Here is a tiny trained network, its code and every weight. The questions are about switching its units off for an input and a class, where a switched-off unit gives its printed mean instead of its output.

import numpy as np


def w(rows, s, z=0):
    codes = np.array(rows[::2]) - 128.0
    scale = np.full(codes.shape[1], s)
    scale[-1] = z or s
    return codes * scale


def f(y):
    return np.maximum(y, 0)


def log_softmax(a):
    a = a - a.max(-1, keepdims=True)
    return a - np.log(np.exp(a).sum(-1, keepdims=True))


def net(x, mask):
    res = np.array(x, float).reshape(1, 6) / 4 @ E
    y = f(res @ A[0][:, :-1].T + A[0][:, -1])
    res = res + np.where(mask, y, B[0][:, -1]) @ B[0][:, :-1]
    return log_softmax(res[-1] @ U[:, :-1].T + U[:, -1])


A, B = {}, {}
E = w([
[149,104,2,163,76,88,115,179,239],'x0',
[127,100,66,46,94,125,195,38,140],'x1',
[105,106,133,100,165,58,141,166,129],'x2',
[141,144,118,118,137,118,113,125,119],'x3',
[220,26,110,119,105,132,64,166,18],'x4',
[132,112,137,135,137,114,130,116,138],'x5',
],0.0082)
A[0] = w([
[82,129,255,39,151,169,117,76,60,6],'n1',
[158,38,158,88,78,144,90,161,54,50],'n2',
[60,215,181,113,163,146,181,126,171,125],'n3',
[177,145,209,201,209,159,80,205,135,83],'n4',
[186,63,114,130,96,104,92,146,51,112],'n5',
[133,89,118,35,101,142,173,77,127,90],'n6',
[134,100,92,34,140,150,164,73,124,77],'n7',
],0.0075,0.002)
B[0] = w([
[92,77,31,35,142,207,46,162,254,255],'n1',
[93,222,167,115,78,71,168,72,120,236],'n2',
[57,177,177,150,122,98,121,85,158,232],'n3',
[134,152,103,170,155,195,167,214,94,232],'n4',
[74,161,127,126,65,66,163,64,157,240],'n5',
[164,115,158,204,218,156,178,161,95,196],'n6',
[162,157,142,193,204,176,190,191,75,193],'n7',
],0.0086,0.0074)
U = w([
[75,211,226,124,75,26,143,27,116,69],'0',
[149,25,9,70,114,124,61,177,217,252],'1',
[188,128,175,226,254,147,179,203,14,35],'2',
],0.0075,0.0032)

Each question gives the input, the list of numbers given to net, and the class t.
The units are the neurons (one row each of A and B). Each row of codes is followed by its name. A weight is (code - 128) times the scale printed after its matrix; where a second scale follows, it is the last column's (A, B and U).
mask holds one flag per neuron, in row order. A switched-off neuron (its flag False) gives its mean, the last column of its row in B, instead of its output. The means were averaged over made-up inputs and are rounded, as every weight is.
A unit's drop is (log p(t) with every unit on - log p(t) with that unit switched off) / (log p(t) with every unit on - log p(t) with every unit switched off).
The circuit of an input: a set's keep is (log p(t) with only the set's units on - log p(t) with every unit switched off) / (log p(t) with every unit on - log p(t) with every unit switched off). Starting from all 7 units, units are removed one at a time, each time the one whose removal leaves the highest keep (on an exact tie, the one counted first), for as long as the keep stays at least 0.8.
units of the circuit, in order: the units of the circuit, biggest drop first
most important unit: the unit with the biggest drop
top k neurons: the k neurons with the biggest drops, biggest first
drop when u is switched off: that unit's drop, to one decimal
input [-7,6,-7,7,1,-1], class 1: units of the circuit, in order -> (n1)
input [-4,-1,-8,-8,-1,-7], class 1: top 2 neurons -> (n1 n2)
input [-3,7,6,-4,-3,7], class 2: units of the circuit, in order -> (n7 n6)
input [5,6,-5,-8,1,-3], class 2: units of the circuit, in order -> (n1 n6)
input [5,-4,-2,-7,8,-6], class 0: units of the circuit, in order -> (n2 n5)
input [-3,8,8,-8,8,0], class 0: top 3 neurons -> (n2 n5 n4)
input [-5,7,8,-4,0,-8], class 2: top 2 neurons -> (n7 n6)
input [3,-5,-6,-4,-4,3], class 2: top 3 neurons -> (n1 n5 n2)
input [0,-5,4,0,-4,3], class 2: top 2 neurons -> (n5 n2)
input [7,0,2,2,7,2], class 0: units of the circuit, in order -> (n1 n5)
input [5,8,-1,4,2,-5], class 2: units of the circuit, in order -> (n7 n6)
input [-6,5,-4,4,8,-6], class 0: top 2 neurons -> (n2 n5)
input [4,-5,-1,-1,2,5], class 2: top 2 neurons -> (n1 n4)
input [6,5,-1,8,-6,-5], class 0: top 3 neurons -> (n1 n3 n4)
input [-5,6,-7,3,3,-6], class 2: units of the circuit, in order -> (n7)
input [-8,8,-7,-3,-1,-4], class 1: top 2 neurons -> (n1 n4)
input [-6,2,1,6,4,-8], class 1: top 2 neurons -> (n1 n3)
input [-5,0,-1,0,1,-1], class 1: drop when n1 is switched off -> 0.5
input [4,-2,7,1,7,-8], class 0: drop when n2 is switched off -> 0.1
input [1,7,4,-8,4,6], class 2: drop when n7 is switched off -> 0.2
input [-5,7,-5,6,-3,3], class 2: most important unit -> n7
